What each symbol does to the items:
j394 si j979
j394 du j651
j394 le j755
j508 si j492
j508 du j825
j508 le j880
j601 si j11
j601 du j777
j601 le j306
j825 si j133
j825 du j508
j825 le j294
j480 si j682
j480 du j852
j480 le j873
j223 si j294
j223 du j711
j223 le j638
j745 si j767
j745 du j732
j745 le j194
j492 si j711
j492 du j294
j492 le j508
j306 si j601
j306 du j953
j306 le j239
j732 si j875
j732 du j745
j732 le j966
j974 si j49
j974 du j955
j974 le j11
j682 si j366
j682 du j633
j682 le j480
j11 si j974
j11 du j457
j11 le j601
j151 si j778
j151 du j648
j151 le j767
j366 si j661
j366 du j341
j366 le j682
j852 si j488
j852 du j480
j852 le j633
j488 si j395
j488 du j873
j488 le j852
j395 si j239
j395 du j116
j395 le j488
j778 si j955
j778 du j49
j778 le j151
j81 si j599
j81 du j638
j81 le j711
j661 si j141
j661 du j178
j661 le j366
j341 si j633
j341 du j366
j341 le j178
j777 si j953
j777 du j601
j777 le j457
j633 si j852
j633 du j682
j633 le j341
j875 si j817
j875 du j194
j875 le j732
j599 si j178
j599 du j141
j599 le j81
j953 si j845
j953 du j306
j953 le j777
j49 si j648
j49 du j778
j49 le j974
j133 si j755
j133 du j880
j133 le j825
j648 si j966
j648 du j151
j648 le j49
j966 si j732
j966 du j767
j966 le j648
j141 si j638
j141 du j599
j141 le j661
j979 si j194
j979 du j817
j979 le j394
j873 si j480
j873 du j488
j873 le j116
j638 si j223
j638 du j81
j638 le j141
j651 si j305
j651 du j394
j651 le j817
j239 si j306
j239 du j845
j239 le j395
j457 si j777
j457 du j11
j457 le j955
j755 si j394
j755 du j305
j755 le j133
j116 si j873
j116 du j395
j116 le j845
j817 si j651
j817 du j979
j817 le j875
j880 si j508
j880 du j133
j880 le j305
j305 si j880
j305 du j755
j305 le j651
j767 si j151
j767 du j966
j767 le j745
j294 si j825
j294 du j492
j294 le j223
j955 si j457
j955 du j974
j955 le j778
j711 si j81
j711 du j223
j711 le j492
j845 si j116
j845 du j239
j845 le j953
j178 si j341
j178 du j661
j178 le j599
j194 si j745
j194 du j875
j194 le j979

The rows follow the links: the fewer symbols apart two items are, the more alike their rows tend to be.

Some items and rows for them; each showing differs a little:
j341: -38 19 15 -4 13 -9 -1 8 -5 -9 22 5 22 29 -38 32 1 -22 1 0 22 -2 -6 -36 -6 16 14 17 -4 23 1 -2 8 -2 -8 -23 -23 12 35 18 -35 41 14 5 -8 -3 15 8 -40 -1 -8 6 -10 -21 -3 -36 -38 -14 -23 13 16 15
j141: 46 -21 14 -14 -32 28 7 -15 18 4 -10 25 -11 0 22 -5 8 17 -5 -2 -14 -22 12 31 -5 12 17 -24 -30 -1 1 -14 -9 -9 28 8 -4 -12 -42 -14 17 -21 4 25 41 3 -25 23 7 -8 31 10 34 37 23 13 19 8 2 16 13 5
j306: 13 -38 16 7 -38 2 -3 -11 3 -25 -7 52 -19 -10 23 15 4 2 -7 -5 -24 -38 -9 33 -13 -1 23 -8 -20 0 -19 -18 -17 1 15 12 -1 -25 -42 2 25 1 7 20 37 -33 -25 22 4 18 8 -20 11 23 23 -1 17 3 11 16 20 -7
j755: -4 26 -20 -7 6 -4 2 -15 20 14 -21 -42 -14 -22 6 -19 3 6 1 3 -18 40 24 21 21 -12 -30 -4 39 -15 8 24 10 -10 -27 21 32 25 3 1 -8 -16 4 -42 -5 13 20 -22 5 2 6 -9 -4 -33 -34 34 23 15 11 -27 -14 5
j178: -43 28 7 8 16 -19 -6 5 -7 -6 25 -5 20 20 -36 28 -4 -23 -4 -4 18 9 -12 -30 -2 1 2 21 14 16 -6 -2 10 4 -16 -20 -15 11 37 16 -32 48 22 -9 -13 -4 24 -8 -36 13 -16 2 -14 -34 -10 -32 -40 -7 -15 6 6 6
j81: -51 21 -13 23 27 -20 -14 12 -28 -8 22 -2 11 -2 -11 1 -8 -32 9 9 6 20 -25 -24 15 -17 -7 20 46 10 -17 6 0 6 -31 -3 4 -1 31 26 -14 35 -4 -27 -37 -21 13 -22 -14 16 -29 -10 -26 -38 -22 -20 -18 1 6 -11 -15 -13
j873: -24 20 30 -15 -13 -5 12 -11 24 -23 21 20 2 10 -17 46 8 -11 0 -11 -6 -11 5 -2 -27 6 17 15 -11 27 -11 -4 10 -7 -16 -14 -8 15 -1 13 -17 39 34 -4 37 5 32 30 -45 18 -4 -21 1 -12 -9 -25 -31 -15 -3 29 31 1
j845: -40 12 15 5 -6 -23 -5 0 -7 -36 26 32 -2 -1 -8 36 5 -20 3 -1 -5 -7 -17 -8 -18 -3 16 22 17 25 -30 -6 -2 6 -22 -2 3 -1 3 23 -8 46 20 -9 13 -27 22 16 -30 37 -25 -27 -21 -20 -8 -32 -32 -13 10 15 19 -23
j488: 5 -21 24 0 -15 4 -2 8 1 -13 20 39 16 26 -17 28 3 -3 -6 1 8 -35 -1 -13 -13 17 31 2 -47 15 -3 -26 0 5 28 -23 -30 -18 1 -4 -12 23 7 39 13 -10 -22 28 -13 2 4 7 9 22 34 -36 -22 -14 -18 21 22 13
j966: 19 31 2 -35 -5 4 16 -14 44 13 -15 -41 -10 -11 -3 -3 16 20 2 -12 -11 21 38 16 -2 0 -15 -3 -7 -8 19 17 22 -21 -12 7 21 35 -13 -11 -11 -17 14 -26 27 41 33 3 -7 -6 20 -11 16 -7 -20 32 8 0 8 -5 12 17
j767: -1 -6 -11 6 26 1 0 21 -26 29 2 -33 30 22 -20 -25 -8 4 4 6 31 10 -3 -46 11 7 -7 2 -19 -8 23 8 7 8 13 -25 -24 -1 42 -8 -12 -7 -32 14 -51 20 -13 -19 15 -30 -4 33 -11 -3 7 -5 -6 -7 -25 -12 -20 15

Each walk starts at a row. The symbols on each line, taken left to right, move it on to the next item.
Answer with the item's row; about right is enough.
start -8 -4 27 0 -9 2 2 11 -1 -12 24 19 22 31 -25 34 2 -6 -4 -4 26 -23 -5 -26 -17 20 21 8 -41 20 0 -16 7 3 17 -26 -40 -3 16 0 -29 30 12 30 13 -5 -7 18 -28 -4 4 16 8 6 25 -40 -27 -17 -24 23 22 17
du le si le le -> -32 17 23 -6 -6 -20 -3 -3 10 -27 21 26 -4 5 -18 43 6 -14 0 -1 -6 -10 -6 -6 -21 1 16 22 7 28 -17 -2 7 0 -19 -3 -4 10 2 25 -17 50 30 -7 30 -16 27 17 -45 26 -20 -23 -6 -19 -12 -36 -36 -12 0 22 30 -15
si si si le -> -4 22 37 -26 -18 4 8 -11 27 -15 14 12 -2 14 -15 47 16 -1 -4 -9 1 -14 11 1 -32 14 20 8 -25 21 -5 -7 10 -14 -7 -10 -14 14 -6 3 -15 27 30 10 46 11 25 24 -41 8 5 -8 15 1 1 -23 -29 -16 -6 28 42 8
start -50 23 1 13 18 -16 -11 2 -14 -8 24 -5 13 9 -21 21 -6 -25 0 6 15 20 -16 -32 10 -3 -1 21 34 14 -6 2 7 7 -26 -9 -3 7 44 24 -28 42 8 -18 -23 -13 24 -16 -35 7 -23 -2 -21 -33 -22 -26 -36 -5 -10 -2 3 -5
du si du le -> -34 8 -20 31 26 -19 -18 10 -37 -5 13 -3 7 -6 5 -13 -15 -23 0 10 4 21 -31 -16 22 -14 -7 12 54 4 -13 9 -8 19 -22 13 9 -7 32 19 -1 22 -13 -22 -41 -19 1 -32 3 4 -27 0 -29 -31 -20 -15 -12 7 12 -18 -28 -22
du si du -> -17 -3 -31 32 25 -6 -18 15 -41 1 9 -5 3 -9 7 -27 -19 -16 3 15 5 18 -33 -14 24 -17 -16 7 47 -4 -9 4 -12 23 -8 9 6 -18 25 14 13 -2 -28 -15 -47 -24 -11 -29 21 -1 -26 7 -27 -14 -8 -4 3 9 14 -19 -33 -21
start -9 26 -19 -10 28 -5 2 2 18 26 -13 -56 8 -4 -18 -18 2 7 3 -7 12 34 23 -19 17 -3 -29 0 17 -12 25 20 24 -11 -18 -7 8 30 32 -1 -28 -11 -10 -25 -28 37 22 -28 -3 -21 3 4 1 -28 -26 25 4 0 -9 -24 -16 21
du si le du si -> -6 26 -19 -8 30 0 2 8 9 32 -7 -55 23 14 -25 -20 -2 6 9 -2 21 29 17 -33 14 6 -22 -2 -4 -9 27 13 19 -4 0 -17 -10 23 37 -5 -25 -12 -11 -13 -39 27 17 -25 5 -28 3 17 -1 -20 -12 12 1 -6 -19 -18 -19 29
si le si du du -> 1 10 -16 -2 29 -4 1 19 -13 28 -2 -46 30 16 -25 -25 -2 5 7 1 27 20 5 -45 17 4 -17 2 -18 -10 33 10 13 1 9 -19 -14 13 44 -6 -24 -17 -20 1 -45 28 4 -25 9 -31 1 30 -7 -12 -3 3 2 -9 -24 -16 -23 25
start 4 17 7 -25 -19 -3 11 -27 42 -10 -18 -9 -28 -26 12 10 12 16 -6 -6 -28 10 25 48 -17 -4 -11 -4 12 -4 0 11 13 -20 -20 14 33 24 -40 -5 1 -4 24 -27 45 14 23 10 -11 18 10 -35 11 -15 -15 28 18 2 24 0 15 -1
du si le le -> -1 -15 -17 18 34 -4 -12 27 -35 18 1 -13 33 21 -15 -23 -14 2 7 7 33 -3 -9 -51 12 5 3 1 -17 -5 14 -2 -4 18 19 -26 -21 -13 42 -9 -4 -9 -35 19 -52 3 -17 -17 21 -25 -6 27 -15 4 11 -10 -6 -9 -20 -12 -27 8
si si -> -15 -27 -11 41 20 -12 -15 27 -50 -7 14 25 17 11 -1 -14 -14 -14 4 10 17 -14 -37 -33 11 -4 4 9 4 -1 -6 -14 -17 24 17 -9 -17 -28 23 3 14 6 -35 19 -49 -26 -26 -11 23 4 -26 10 -26 5 20 -23 -11 -7 -10 -9 -22 -19
start 28 -17 -23 13 26 13 -3 15 -31 32 -16 -15 9 0 10 -45 -11 5 11 6 11 10 -8 -13 25 -3 -11 -11 5 -12 14 4 -12 10 16 2 3 -15 16 -13 21 -39 -35 8 -41 14 -26 -25 43 -31 1 28 -2 19 5 8 17 8 0 -14 -35 -2
si si si le le -> 18 -16 -24 24 22 6 -5 13 -39 21 -12 -11 7 -4 15 -40 -10 2 9 10 10 14 -15 -12 25 -12 -14 -6 21 -17 4 0 -19 19 6 9 0 -22 18 -7 22 -25 -37 0 -44 -2 -26 -31 39 -18 -8 19 -7 8 0 11 16 12 -4 -22 -38 -12
si du si si le -> -3 13 -21 -2 -1 -2 -2 -20 20 10 -21 -28 -24 -29 20 -20 4 7 -2 9 -26 31 12 37 16 -13 -23 -12 43 -18 -2 17 0 -9 -29 29 37 8 -11 2 0 -23 5 -39 0 4 7 -16 8 0 7 -20 0 -17 -25 40 31 21 25 -29 -15 -2
start -20 6 23 0 1 -2 3 9 -1 -7 22 13 24 29 -38 31 -1 -11 -2 -4 24 -13 -2 -36 -16 17 22 8 -28 23 5 -10 7 -1 6 -27 -38 9 24 11 -28 40 9 20 1 4 14 8 -38 -6 -5 9 0 -10 14 -40 -32 -19 -27 19 24 19
le le du -> 41 -8 20 -22 -34 30 12 -11 23 6 -9 21 -8 6 6 11 4 12 -6 -9 -7 -25 19 20 -20 16 19 -18 -42 6 4 -7 -6 -7 23 2 -13 -6 -38 -15 11 -12 15 28 44 13 -10 25 -5 -11 26 14 33 32 21 4 8 -1 -2 33 27 16
le le si -> 27 5 28 -28 -28 24 14 -10 31 1 -2 18 -1 18 -5 27 10 12 -7 -8 -1 -30 17 15 -23 19 24 -3 -44 15 4 -13 7 -9 13 -12 -15 3 -28 -6 1 0 20 26 43 14 0 31 -22 -10 21 8 30 18 20 -10 -11 -6 -8 29 31 17
start -44 -5 1 19 3 -26 -7 11 -23 -38 27 37 -2 -4 -2 27 -4 -20 0 6 -1 -10 -30 -6 -11 -10 13 26 22 20 -30 -8 -8 18 -17 -1 0 -15 11 24 1 43 7 -3 -5 -37 11 4 -16 31 -33 -22 -30 -13 -9 -31 -29 -13 10 10 2 -30
du le si si -> 11 -30 11 5 -36 -2 -3 -13 15 -30 -9 41 -31 -21 28 14 7 6 -10 2 -30 -29 1 46 -11 -6 13 -10 -2 -2 -27 -11 -12 -1 9 16 15 -15 -52 -2 21 0 16 5 39 -31 -18 24 5 29 11 -27 2 19 10 8 20 10 17 9 19 -16
le du le le -> -22 -26 -11 36 15 -19 -15 23 -47 -27 15 30 8 4 1 -2 -16 -20 0 10 6 -11 -39 -19 4 -12 8 13 13 7 -18 -12 -19 26 5 -4 -6 -26 17 14 17 17 -25 9 -37 -36 -20 -9 15 17 -26 5 -30 4 7 -23 -13 -9 -2 0 -17 -29
start 36 -22 -1 4 -26 19 -1 -18 11 3 -21 17 -29 -23 37 -19 -2 14 -9 2 -29 -7 10 51 5 -2 -4 -24 6 -14 -14 1 -15 -6 12 23 17 -14 -47 -13 32 -35 -2 3 23 -7 -30 10 27 2 18 -3 21 23 9 31 40 23 21 -6 -4 -7
si le le -> 39 -19 2 -5 -32 23 -2 -14 11 9 -14 21 -18 -13 29 -13 0 12 -5 -1 -22 -21 7 36 -2 7 10 -24 -14 -12 -8 -8 -17 -4 18 20 5 -15 -46 -23 31 -32 -1 16 30 -7 -32 12 21 -10 22 4 23 34 20 22 33 14 9 10 7 -4
si du le le -> -5 -11 -27 32 28 -3 -17 15 -47 15 -1 -6 8 -6 13 -35 -16 -10 7 14 2 20 -24 -13 30 -14 -12 1 38 -13 -6 7 -19 23 0 13 7 -18 25 6 23 -16 -34 -13 -44 -12 -19 -29 33 -10 -21 16 -23 1 0 3 11 11 8 -24 -38 -23
